Below are the code and all the weights of a small trained network. Each question names an input and a target symbol and asks about switching units off, where a switched-off unit gives its printed mean instead of its output.

import numpy as np


def w(rows, s, z=0):
    codes = np.array(rows[::2]) - 128.0
    scale = np.full(codes.shape[1], s)
    scale[-1] = z or s
    return codes * scale


def norm(h):
    return h / np.sqrt((h * h).mean(-1, keepdims=True) + 1e-5)


def f(y):
    return y / 2 * (1 + np.tanh(0.7978845608 * (y + 0.044715 * y**3)))


def softmax(a):
    e = np.exp(a - a.max(-1, keepdims=True))
    return e / e.sum(-1, keepdims=True)


def log_softmax(a):
    a = a - a.max(-1, keepdims=True)
    return a - np.log(np.exp(a).sum(-1, keepdims=True))


def net(x, mask):
    ids = ['αβγεζηλξπτφψω'.index(c) for c in x.split()]
    T = len(ids)
    res = E[ids] + P[:T]
    r = norm(res)
    for j in range(3):
        rows = slice(2 * j, 2 * j + 2)
        q, k, v = (r @ M[0][rows].T for M in (Q, K, V))
        z = softmax(np.where(np.tri(T) > 0, q @ k.T / 2**0.5, -1e9)) @ v
        o = O[0][rows]
        res = res + np.where(mask[j], z, o[:, -1]) @ o[:, :-1]
    y = f(norm(res) @ A[0][:, :-1].T + A[0][:, -1])
    res = res + np.where(mask[3:27], y, B[0][:, -1]) @ B[0][:, :-1]
    return log_softmax(norm(res)[-1] @ U[:, :-1].T + U[:, -1])


Q, K, V, O, A, B = {}, {}, {}, {}, {}, {}
E = w([
[180,86,124,133,172,161,119,114],'α',
[80,189,143,85,48,199,89,195],'β',
[41,88,167,193,168,76,83,166],'γ',
[68,168,147,133,149,122,125,71],'ε',
[131,137,127,221,122,125,167,11],'ζ',
[138,160,114,44,117,200,95,171],'η',
[81,145,202,180,186,213,61,196],'λ',
[108,100,129,157,125,152,139,95],'ξ',
[238,95,165,226,145,150,92,27],'π',
[128,41,205,128,93,70,251,53],'τ',
[197,108,55,105,62,141,124,149],'φ',
[192,35,203,124,222,224,205,49],'ψ',
[161,147,65,206,216,160,130,202],'ω',
],0.014)
P = w([
[103,157,104,126,52,100,114,179],'0',
[87,102,147,25,106,123,132,66],'1',
[164,120,115,91,209,158,99,48],'2',
[169,186,181,91,102,107,106,188],'3',
[85,134,127,62,126,110,142,111],'4',
[168,149,101,110,200,155,86,57],'5',
[136,93,106,172,125,251,97,127],'6',
[83,145,128,62,117,93,138,117],'7',
],0.014)
Q[0] = w([
[115,81,155,184,75,230,165,125],'H1',
[12,26,40,108,148,164,86,43],'H1',
[131,119,185,173,220,88,143,74],'H2',
[138,86,147,219,85,236,99,146],'H2',
[115,146,96,26,224,25,77,86],'H3',
[116,253,127,53,54,129,128,154],'H3',
],0.0068)
K[0] = w([
[189,192,254,142,105,123,110,183],'H1',
[170,158,229,53,220,123,183,98],'H1',
[88,175,160,181,172,134,136,74],'H2',
[190,150,180,145,158,73,183,167],'H2',
[6,119,100,127,165,104,65,41],'H3',
[119,109,48,107,94,174,188,131],'H3',
],0.01)
V[0] = w([
[251,72,139,124,99,163,132,135],'H1',
[147,132,122,220,112,148,104,119],'H1',
[118,103,157,90,132,62,62,169],'H2',
[121,89,160,129,153,158,131,163],'H2',
[125,113,125,152,92,199,192,84],'H3',
[78,209,92,55,114,148,113,89],'H3',
],0.011)
O[0] = w([
[109,151,171,175,211,86,98,97,174],'H1',
[76,10,75,37,116,180,83,86,27],'H1',
[127,119,203,140,109,109,76,140,39],'H2',
[96,144,125,112,97,255,171,98,53],'H2',
[122,28,142,167,77,136,203,173,253],'H3',
[146,154,90,102,143,145,183,156,209],'H3',
],0.0075,0.0035)
A[0] = w([
[165,100,117,151,133,77,132,62,2],'N1',
[83,149,171,96,170,150,167,207,110],'N2',
[123,158,131,111,107,80,165,131,224],'N3',
[160,129,203,194,118,153,119,205,88],'N4',
[109,95,143,140,193,90,112,120,120],'N5',
[142,114,146,135,173,75,178,94,158],'N6',
[148,88,122,134,183,181,134,82,141],'N7',
[83,118,112,129,121,102,193,189,178],'N8',
[187,146,78,117,162,152,144,150,222],'N9',
[183,112,116,150,78,163,157,128,141],'N10',
[114,109,94,180,150,245,151,104,164],'N11',
[160,162,144,97,123,137,105,186,182],'N12',
[56,53,89,150,99,150,72,141,218],'N13',
[112,177,107,80,159,126,180,141,73],'N14',
[73,108,159,139,102,148,119,180,33],'N15',
[131,144,117,137,146,162,85,108,107],'N16',
[168,97,121,182,140,204,111,117,137],'N17',
[124,169,180,150,126,127,119,137,94],'N18',
[106,127,177,137,220,161,183,111,137],'N19',
[137,127,168,88,93,96,154,115,197],'N20',
[95,94,193,115,120,109,116,104,207],'N21',
[142,188,154,135,156,119,143,79,153],'N22',
[146,111,88,208,122,82,117,106,149],'N23',
[101,168,95,139,135,103,42,137,50],'N24',
],0.012,0.0027)
B[0] = w([
[112,116,123,93,132,142,87,131,194],'N1',
[176,67,113,108,170,218,196,78,160],'N2',
[53,141,130,137,129,100,136,106,203],'N3',
[91,154,175,165,92,37,186,45,158],'N4',
[123,158,81,93,98,129,76,135,167],'N5',
[143,173,109,104,96,109,100,96,254],'N6',
[139,167,112,120,111,159,162,174,192],'N7',
[104,138,93,160,98,120,2,102,195],'N8',
[166,124,178,126,99,88,76,70,170],'N9',
[110,209,153,124,155,132,84,217,167],'N10',
[137,114,110,115,117,27,130,100,188],'N11',
[103,103,133,83,112,76,163,130,150],'N12',
[186,93,201,158,189,162,175,172,157],'N13',
[141,95,150,202,214,91,113,154,163],'N14',
[133,186,100,130,54,180,184,99,135],'N15',
[136,153,121,129,72,193,121,126,141],'N16',
[50,99,113,66,100,119,135,172,169],'N17',
[135,113,120,81,185,42,87,42,145],'N18',
[127,137,113,177,58,163,125,168,229],'N19',
[95,114,101,159,153,202,108,170,205],'N20',
[169,163,117,163,224,144,79,102,195],'N21',
[130,88,120,100,93,146,149,207,200],'N22',
[72,41,132,61,207,163,159,90,179],'N23',
[143,175,99,73,141,182,183,47,140],'N24',
],0.0067,0.0095)
U = w([
[102,104,90,190,88,197,69,182,146],'α',
[78,103,208,150,126,62,142,89,223],'β',
[125,190,137,108,192,170,53,79,94],'γ',
[186,232,103,158,107,84,144,119,124],'ε',
[141,98,52,77,115,86,155,58,190],'ζ',
[136,124,143,141,121,190,173,152,80],'η',
[98,161,150,101,84,199,126,131,154],'λ',
[93,146,115,113,56,63,106,215,11],'ξ',
[143,73,106,84,146,185,77,84,85],'π',
[138,117,145,182,135,185,199,72,2],'τ',
[163,60,130,160,199,125,75,121,126],'φ',
[103,3,145,96,173,140,159,187,111],'ψ',
[85,176,99,150,139,110,171,199,187],'ω',
],0.014,0.0033)

Each question gives the input, a string of symbols that net reads in full, and the target symbol t.
The units are the heads (2 rows each of Q, K, V and O) and the neurons (one row each of A and B). Each row of codes is followed by its name. A weight is (code - 128) times the scale printed after its matrix; where a second scale follows, it is the last column's (O, A, B and U).
mask holds one flag per unit, heads first, then neurons. A switched-off unit (its flag False) gives its mean, the last column of its rows in O or B, instead of its output. The means were averaged over made-up inputs and are rounded, as every weight is.
A unit's drop is (log p(t) with every unit on - log p(t) with that unit switched off) / (log p(t) with every unit on - log p(t) with every unit switched off).
The circuit of an input: a set's keep is (log p(t) with only the set's units on - log p(t) with every unit switched off) / (log p(t) with every unit on - log p(t) with every unit switched off). Starting from the 12 units with the biggest drops (on a tie, the unit counted first), units are removed one at a time, each time the one whose removal leaves the highest keep (on an exact tie, the one counted first), for as long as the keep stays at least 0.8.
units of the circuit, in order: the units of the circuit, biggest drop first
unit that matters most: the unit with the biggest drop
top k neurons: the k neurons with the biggest drops, biggest first
heads that matter: for each layer, one digit per head in row order, 1 if its drop is at least 0.15 and else 0, layers parted by /
input τ π τ τ ψ, target η: units of the circuit, in order => [N19, N7]
input τ τ τ ζ, target β: heads that matter => 000
input ζ ψ τ ζ ζ λ π, target ψ: heads that matter => 000
input τ τ ζ τ ξ, target α: units of the circuit, in order => [N8, N19]
input ζ α ω α ξ ε β, target γ: unit that matters most => H3
input α ξ α α, target γ: units of the circuit, in order => [H1, N5]
input ζ β α τ ω ω τ α, target β: heads that matter => 100
input τ ζ τ τ τ τ φ ξ, target α: units of the circuit, in order => [N8, H3]
input τ λ τ ε π β β, target ξ: heads that matter => 100
input ψ α τ ζ τ τ α ε, target ω: units of the circuit, in order => [N22, H3, N14]
input ζ α τ τ ψ ω, target ζ: top 3 neurons => [N11, N23, N9]
input τ α β β τ ξ, target ξ: heads that matter => 000
input ε π τ τ, target ξ: units of the circuit, in order => [H1, N10]
input ζ ε τ τ τ τ, target ε: heads that matter => 101
input τ ζ τ τ ε, target ω: units of the circuit, in order => [H3]
input τ ζ τ ε ζ λ τ, target ξ: top 2 neurons => [N10, N11]
input τ τ ε ε τ τ, target ε: heads that matter => 001
input τ α ψ ψ τ τ, target τ: heads that matter => 111
input ζ ε ξ γ, target ψ: heads that matter => 100
input ω τ β π, target π: heads that matter => 101
input τ τ λ, target λ: unit that matters most => N17
input α ω ζ ω, target γ: units of the circuit, in order => [H1, H3]
input α τ τ ζ τ α, target ζ: top 3 neurons => [N20, N11, N23]
input τ β τ, target τ: units of the circuit, in order => [H1, N19, N11]
input τ ξ ε τ π π α, target β: units of the circuit, in order => [N4, H1, N11]
input ε τ ζ ω, target ξ: units of the circuit, in order => [H1, N12, N9]
input ζ ξ τ ω γ τ, target γ: units of the circuit, in order => [H3]
